[[-14   7   0  32 -10 -11   0  -9 -13]
 [ 11   2   7   8   5   6  15   4  10]
 [ 45  52  37 -33  39  40 -27  32  52]
 [-16  17 -34   1 -28 -21  22 -24 -19]
 [  3  15 -27 -16 -15  -7  30 -14  -1]
 [-12 -24  13  54  -4  -8  13  -3 -13]
 [ 43  20  52  -4  44  41 -17  37  49]
 [ -2  51 -40 -36 -24 -11  10 -21  -4]
 [ 30  17  -5 -34   9  16  29   6  28]
 [ -9   7 -28   2 -22 -16  29 -19 -13]] | 45

[[ 64  -3 -11 -56   2  26 -30 -67  10 -49]
 [-58  -7  30 -36  51  -9 -15  30  14 -49]
 [-45  48   4  22 -16 -47  51 -49 -42  43]
 [-24   8  12  44  -4  57  20  27 -18 -49]
 [ 63   9  -9 -45 -47 -45 -46  10 -51  25]
 [  9  41 -14 -34   4 -28 -17  29   2 -59]] | -45

[[-40 -23 -48  -2 -50  12   8  29]
 [ 56  21 -14  27  35 -12 -29  35]
 [ 26 -25  40   6  55  20 -36 -15]
 [-33 -67 -24  -6 -23  32   6   9]
 [-48 -56  -9 -18 -31  26  20 -10]
 [-49  52  16 -19 -33 -15   7 -27]
 [ 15  50  43  -9  16 -28  19 -40]
 [-27 -71  -1 -12 -12  30  24 -13]
 [-63 -13  34 -22 -11  24 -17 -37]
 [ 66 -17   5   8  30 -16  43  -5]
 [-10 -34 -53  12 -23  17 -15  48]
 [ 34  58 -18  20  10 -24 -28  34]] | 26

[[-36 -41   4  35 -37 -45]
 [ 65 -69 -66 -23  58  -4]
 [-24 -26 -20  51 -48 -36]
 [ 18 -15 -57  47 -47 -34]
 [-23 -28 -18  51 -48 -31]
 [ 36   9   1 -23  28  27]] | -24

[[  0  -2  -2   1   1  -2   1   1   2  -2   1   1]
 [ -1   2   3  -2   0   4  -1  -2  -2   2   0  -2]
 [  0 -32 -16  32  62  16  -2  22  28 -11  24 -10]
 [  0  -4  -3   3   3  -4   2   2   3  -3   2   2]
 [ -6 -32 -16  24  46   5  -2  18  25 -12  20  -8]
 [ -7 -28 -14  18  34  -2   1  15  21 -12  16  -4]
 [  0  -3  -3   2   2  -3   1   2   2  -3   1   2]
 [ -2   2   3  -2   0   5  -1  -2  -2   2   0  -2]
 [ -1  -8  -6   5   7  -4   3   5   6  -7   4   2]
 [ -8   6  15  -8   1  20   1  -6  -3   2   2 -10]
 [ -8   6  15  -8   1  20   1  -6  -3   2   2 -10]
 [ -8   6  13  -8   1  18   0  -5  -3   3   2 -10]] | 0

[[ 15  -4  -9   7 -24 -20  43   8   0  18   2   7]
 [-21  28  10 -18  17   4  -5 -11  -3  23  20   5]
 [-11  12   3   9  14  13 -19 -19  -6   8  25  -6]
 [ -5   2   3  -3   7   5 -12  -2   0  -5  -1  -2]
 [ -8   7   6 -14   8   2  -8   2   2  -1  -6   2]
 [ -1   2  -2  13   2   5  -4 -11  -5   6  17  -4]
 [ 12 -14  -6  10 -12  -5   9   6   1  -8  -9  -1]
 [  1   1   0  -5  -3  -4   7   4   2   2  -5   3]
 [  6  14  -3 -17 -23 -32  63  16   3  37  -1  19]
 [  4   2  -4  11  -7  -4  13  -5  -3  13  14   0]
 [-18  35   8 -23   8  -9  22  -6  -2  40  22  12]] | -11

[[-39  10 -22  29 -14 -12 -21  15  19 -28 -19 -29 -16  -4  29]
 [-58   7 -30 -31   7  11  40 -15  48 -27   9 -15  27 -30  22]
 [ -6  54 -23  17  -2   2   3 -59  39 -43  10 -36  16  60  60]
 [ -3  13 -13 -21 -39 -10  -2   2  12 -19 -39 -13  18  -8  41]
 [-13   4 -63  -2   0 -24   4  24  65  -8   2  -6  -2  29   7]
 [ -5  24   9  -1 -43   3  38 -32   6 -38   5 -17  45 -28  21]
 [-13  25 -12  42 -11  -2 -33   0  14 -31 -40 -11 -17 -13   3]
 [-65  -5 -12  17 -10  20 -12   9  39  25  14  -8 -15 -25 -10]
 [-18  26  -1   6 -14   7  -7 -21  14 -17 -25 -12  11   0  13]
 [  2  45  -5   8   7   4   7 -42  24 -33 -23   0  23  -4   2]] | -6
---
-183.958	151.378	54.193	113.603	84.632	3.040	20.525 value -183.958
0.10	0.21	-1.04	1.25 value 0.10
-3.755	-13.625	16.253	10.844	10.159 value -3.755
-14.2	-11.4	16.9	0.3	16.4	-0.8	-6.1 value -14.2
143.66	-87.91	169.40	-82.32	-138.94	25.01 value 143.66
-118.37	2.77	126.35	-76.65	-5.91 value -118.37
---
[ 11 -24  58 -28 -15 -27] value -27
[ 62  63  -6 -48  11] value 11
[ -4 -43  56   0   2  -2] value -2
[  4 -15 -62  53 -37 -38] value -38
[-57   9 -20  36   3] value 3
[-46   2   5  66 -15] value -15
[-59 -65  51 -35  56] value 56
[ 54   9  -9 -60] value -60
---
((8, 3, 2, 2, 2, 8), (8, 2, 2, 2, 2, 8)) yields 2
((593, -178, -277, -476, -528), (-210, 266, 83, -461, 158)) yields -528
((209, 38, 23, 35, 46, 210, 209), (223, 28, 25, 24, 27, 219, 219)) yields 46
(65, 89, 12, 4, 67, 57) yields 67
((54, 105, 153, 128, 209, 109), (87, 70, 153, 105, 164, 117)) yields 209
(72, 60, 237, 84, 2, 135, 68) yields 2
((7, 9, 5, 0), (3, 8, 5, 4)) yields 3
((3, 3, 5, 3), (3, 6, 7, 4), (9, 0, 3, 2)) yields 3
((4, 9, 1, 6, 4, 6, 3), (4, 9, 1, 5, 3, 5, 3)) yields 4
---
[[  1   1 -22  11]
 [-20 -15 -30  62]
 [ 45  29  -1 -40]] → 45

[[-39  31  19 -55 -40]
 [ 23 -69   1 -35 -39]
 [-27  15  15 -47 -36]] → -27

[[ 60 -33 -33  51 -49  31]
 [-71  39  38 -60  57 -36]
 [ 55 -30 -30  47 -45  28]] → 55

[[  9   7 -27 -32  12 -16 -12]
 [  9   2 -27  13  29 -16 -26]
 [ 55  22 -23 -11  24 -19 -16]] → 55

[[ 62  -7  -4 -11  58]
 [-35 -26  60   8 -42]
 [-59  44  36 -22 -14]] → -59

[[ 41 -45 -48  -4 -32]
 [ 21  11  50 -33 -45]
 [ 51  22 -53 -20  40]] → 51
---
 -8   14   46  -25 -> 14

108  165  208  215  187  155
179  179  201  174  203  184
 63  131  227  221  175  146
-> 165

191   29  163   45 -> 29

 65  239  181  101  174
159  137  142   20  194
-> 239

4  2  8  7 -> 2

 -38  -455   -59   641    62  -654   750
 -19  -663  -492   101    35   885   533
-> -455
---
((-10, -22, -28, -33, -35, 20), (-46, 35, -45, 41, 29, -27), (-20, -24, 25, -26, 21, -19)) ==> -33
(2695, 1543, 5432, 9069) ==> 1543
(835, -812, 852, 239, 891, 961) ==> 239
(0, 5, 8, 1, 2, 6) ==> 1
(610, -388, -654, 45) ==> -388
((886, -470, -808, 245, 674, -518), (-619, 687, 954, 614, -595, 558)) ==> 245
---
array([[ -7, -15, -27,  38, -34, -21],
       [ 37,  14,  12, -58,  65,  42],
       [  7,  48,  16,  -7,   1,  36]]) --> 48

array([[-18,  13,  53,   3],
       [  2,  50,  14,  -1],
       [ -4,  40,  48,  -1]]) --> 40

array([[-47,  -1, -12,   0,  -8,  11],
       [ 33,   2,  62,   4,  20,  54],
       [-19,  42,  33,  25, -28,  41]]) --> 42

array([[ 52, -15,  29,  16, -46],
       [-45,  57, -22,  59,  50],
       [ 42,  32,  26, -38,  52]]) --> 32

array([[  5,   0,  -2,   2,  -7],
       [-37, -14,  31, -26,  68],
       [-35, -15,  29, -27,  55]]) --> -15

array([[-34, -68,  -7, -30, -57, -12],
       [-32, -31,   2, -10, -21, -28],
       [-35,  -9,  35,  30, -12,  -1]]) --> -9

array([[ 1,  0,  5, 53, 39],
       [-1, 14, 62, 25,  1],
       [11, 59, 30,  1,  0]]) --> 59

array([[ 45, -57, -27,  -8, -17,  60],
       [ 21,  20, -36,   6,   3, -20],
       [-42,  32, -13,  24,  28,  -3]]) --> 32

array([[  1, -22, -29,  10,  -4, -41],
       [-45,   4, -16,  32, -12,  -8],
       [ 45, -24,   8,  40, -56,   4]]) --> -24

array([[-23,  56,  52, -55],
       [-28,  61,  58, -59],
       [ 15, -32, -31,  31]]) --> -32
